Below is a small trained network, with its code and all its weights. Each question gives an input and a target symbol and asks what happens when units are switched off, that is, made to give their printed mean instead of their output.

import numpy as np


def w(rows, s, z=0):
    codes = np.array(rows[::2]) - 128.0
    scale = np.full(codes.shape[1], s)
    scale[-1] = z or s
    return codes * scale


def f(y):
    return np.maximum(y, 0)


def softmax(a):
    e = np.exp(a - a.max(-1, keepdims=True))
    return e / e.sum(-1, keepdims=True)


def log_softmax(a):
    a = a - a.max(-1, keepdims=True)
    return a - np.log(np.exp(a).sum(-1, keepdims=True))


def net(x, mask):
    ids = ['εθλμπστψ'.index(c) for c in x.split()]
    T = len(ids)
    res = E[ids] + P[:T]
    u = 0
    for l in range(3):
        r = res
        for j in range(3):
            rows = slice(2 * j, 2 * j + 2)
            q, k, v = (r @ M[l][rows].T for M in (Q, K, V))
            z = softmax(np.where(np.tri(T) > 0, q @ k.T / 2**0.5, -1e9)) @ v
            o = O[l][rows]
            res = res + np.where(mask[u + j], z, o[:, -1]) @ o[:, :-1]
        u += 3
        y = f(res @ A[l][:, :-1].T + A[l][:, -1])
        res = res + np.where(mask[u : u + 4], y, B[l][:, -1]) @ B[l][:, :-1]
        u += 4
    return log_softmax(res[-1] @ U[:, :-1].T + U[:, -1])


Q, K, V, O, A, B = {}, {}, {}, {}, {}, {}
E = w([
[107,142,149],'ε',
[121,208,101],'θ',
[127,145,137],'λ',
[53,162,160],'μ',
[253,184,202],'π',
[211,155,60],'σ',
[38,92,207],'τ',
[249,162,111],'ψ',
],0.013)
P = w([
[88,246,191],'0',
[95,223,171],'1',
[104,203,157],'2',
[112,175,151],'3',
[118,151,143],'4',
[128,124,140],'5',
[138,98,133],'6',
[145,77,129],'7',
[156,49,123],'8',
[162,27,122],'9',
[168,1,120],'10',
],0.0077)
Q[0] = w([
[203,141,191],'L0H0',
[138,154,48],'L0H0',
[146,105,122],'L0H1',
[146,152,106],'L0H1',
[100,111,137],'L0H2',
[149,130,253],'L0H2',
],0.05)
K[0] = w([
[184,48,91],'L0H0',
[123,201,95],'L0H0',
[115,160,163],'L0H1',
[146,142,103],'L0H1',
[133,129,160],'L0H2',
[159,3,137],'L0H2',
],0.048)
V[0] = w([
[254,242,211],'L0H0',
[197,161,176],'L0H0',
[110,108,171],'L0H1',
[105,202,112],'L0H1',
[33,78,73],'L0H2',
[45,63,89],'L0H2',
],0.0032)
O[0] = w([
[136,2,222,254],'L0H0',
[159,31,165,185],'L0H0',
[144,86,88,128],'L0H1',
[162,141,114,164],'L0H1',
[131,15,245,52],'L0H2',
[103,105,191,56],'L0H2',
],0.0042,0.0048)
A[0] = w([
[104,98,117,253],'L0N0',
[3,94,66,93],'L0N1',
[57,89,84,175],'L0N2',
[111,118,98,65],'L0N3',
],0.019,0.0051)
B[0] = w([
[104,177,56,251],'L0N0',
[252,97,190,219],'L0N1',
[115,107,148,201],'L0N2',
[142,123,152,128],'L0N3',
],0.016,0.0025)
Q[1] = w([
[211,154,103],'L1H0',
[171,109,146],'L1H0',
[111,133,174],'L1H1',
[157,103,177],'L1H1',
[193,159,101],'L1H2',
[147,254,53],'L1H2',
],0.04)
K[1] = w([
[207,48,69],'L1H0',
[178,66,113],'L1H0',
[111,49,110],'L1H1',
[198,89,113],'L1H1',
[217,156,42],'L1H2',
[75,59,3],'L1H2',
],0.031)
V[1] = w([
[79,47,1],'L1H0',
[150,117,127],'L1H0',
[146,126,114],'L1H1',
[127,125,125],'L1H1',
[133,119,127],'L1H2',
[143,142,131],'L1H2',
],0.0072)
O[1] = w([
[112,255,197,2],'L1H0',
[133,117,142,145],'L1H0',
[145,128,115,132],'L1H1',
[126,131,127,124],'L1H1',
[124,125,128,127],'L1H2',
[126,130,139,148],'L1H2',
],0.0082,0.0085)
A[1] = w([
[61,126,58,191],'L1N0',
[171,130,63,75],'L1N1',
[208,188,49,2],'L1N2',
[137,166,3,136],'L1N3',
],0.012,0.0068)
B[1] = w([
[57,253,153,223],'L1N0',
[122,118,87,221],'L1N1',
[164,100,244,176],'L1N2',
[185,165,200,253],'L1N3',
],0.012,0.0043)
Q[2] = w([
[222,41,194],'L2H0',
[237,122,139],'L2H0',
[131,127,120],'L2H1',
[197,196,63],'L2H1',
[155,154,181],'L2H2',
[3,94,118],'L2H2',
],0.049)
K[2] = w([
[254,129,140],'L2H0',
[190,175,60],'L2H0',
[136,137,124],'L2H1',
[137,176,18],'L2H1',
[130,138,188],'L2H2',
[121,169,16],'L2H2',
],0.05)
V[2] = w([
[135,14,254],'L2H0',
[129,74,173],'L2H0',
[137,106,233],'L2H1',
[201,196,7],'L2H1',
[131,138,166],'L2H2',
[105,102,150],'L2H2',
],0.0063)
O[2] = w([
[253,142,154,254],'L2H0',
[205,126,150,166],'L2H0',
[129,100,172,165],'L2H1',
[73,151,62,168],'L2H1',
[95,119,126,193],'L2H2',
[137,118,137,114],'L2H2',
],0.0064,0.0039)
A[2] = w([
[177,56,65,183],'L2N0',
[161,27,47,3],'L2N1',
[191,130,9,82],'L2N2',
[23,34,60,228],'L2N3',
],0.015,0.0057)
B[2] = w([
[148,123,20,252],'L2N0',
[83,119,251,209],'L2N1',
[73,145,106,185],'L2N2',
[111,76,247,137],'L2N3',
],0.021,0.016)
U = w([
[69,56,151,169],'ε',
[87,180,75,252],'θ',
[121,81,94,10],'λ',
[135,66,90,117],'μ',
[56,42,44,190],'π',
[187,111,127,148],'σ',
[150,2,128,44],'τ',
[175,128,29,2],'ψ',
],0.01,0.0039)

Each question gives the input, a string of symbols that net reads in full, and the target symbol t.
The units are the heads (2 rows each of Q, K, V and O) and the neurons (one row each of A and B). Each row of codes is followed by its name. A weight is (code - 128) times the scale printed after its matrix; where a second scale follows, it is the last column's (O, A, B and U).
mask holds one flag per unit, layer by layer, with each layer's heads first. A switched-off unit (its flag False) gives its mean, the last column of its rows in O or B, instead of its output. The means were averaged over made-up inputs and are rounded, as every weight is.
A unit's drop is (log p(t) with every unit on - log p(t) with that unit switched off) / (log p(t) with every unit on - log p(t) with every unit switched off).
The circuit of an input: a set's keep is (log p(t) with only the set's units on - log p(t) with every unit switched off) / (log p(t) with every unit on - log p(t) with every unit switched off). Starting from the 12 units with the biggest drops (on a tie, the unit counted first), units are removed one at a time, each time the one whose removal leaves the highest keep (on an exact tie, the one counted first), for as long as the keep stays at least 0.8.
units of the circuit, in order: the units of the circuit, biggest drop first
top k neurons: the k neurons with the biggest drops, biggest first
top k neurons in layer l: the k neurons of layer l with the biggest drops, biggest first
which heads matter: for each layer, one digit per head in row order, 1 if its drop is at least 0.15 and else 0, layers parted by /
input π π π λ λ λ π ψ λ π, target ψ: units of the circuit, in order : [L2N1]
input ε π θ λ π τ π π θ, target θ: units of the circuit, in order : [L1N0, L2N1, L2N0, L0N1]
input π σ τ π θ θ π θ, target θ: top 4 neurons : [L1N3, L1N0, L2N1, L0N1]
input π λ σ λ λ ε, target ε: top 3 neurons in layer 2 : [L2N0, L2N3, L2N2]
input λ λ π τ θ π θ ψ τ μ λ, target θ: which heads matter : 100 / 000 / 000
input π λ ψ σ σ μ, target σ: units of the circuit, in order : [L0N1, L2N0, L1H0, L2N1]
input θ π λ ε λ λ ε, target θ: units of the circuit, in order : [L0N0, L1N0]
input π λ μ μ λ λ μ λ λ, target θ: which heads matter : 000 / 000 / 000
input θ λ λ ε μ σ ε θ θ σ μ, target σ: units of the circuit, in order : [L0N1, L1H0, L2N0, L2N1]
input ε π π π ε, target θ: top 3 neurons : [L0N0, L1N3, L1N0]
input λ λ π π π λ σ μ ψ, target ψ: top 2 neurons : [L1N2, L2N0]
input τ π ψ μ, target ψ: top 2 neurons in layer 2 : [L2N1, L2N3]
input π π σ π ε π π π π λ, target ε: top 2 neurons : [L1N0, L2N0]
input π λ π π σ τ ε μ ψ π π, target ψ: which heads matter : 000 / 100 / 000
input θ τ θ μ π μ μ π μ τ π, target τ: which heads matter : 001 / 000 / 010
input π π ψ τ π π, target τ: which heads matter : 101 / 100 / 010
input π λ ψ π λ ε π σ, target σ: top neuron : [L1N2]
input λ π θ θ σ ψ π π π θ ε, target ε: top 3 neurons : [L0N2, L2N3, L1N0]
input θ π τ τ, target τ: top 2 neurons : [L0N1, L2N1]
input π π σ π λ τ μ μ, target τ: top neuron in layer 2 : [L2N1]
input λ ψ μ, target ψ: units of the circuit, in order : [L0N1, L2N1]
input π σ π λ, target ε: which heads matter : 000 / 000 / 100
input λ λ τ, target τ: units of the circuit, in order : [L0N1, L1H0]
input μ π μ π λ λ τ μ, target τ: top 2 neurons in layer 1 : [L1N0, L1N1]
input π θ θ ψ, target ψ: top 2 neurons in layer 0 : [L0N0, L0N1]
input π π π λ π π θ θ λ π, target π: top 3 neurons : [L2N0, L2N2, L2N1]
input θ π π σ, target σ: top 3 neurons in layer 2 : [L2N0, L2N2, L2N1]
input π π π, target π: top neuron in layer 1 : [L1N3]
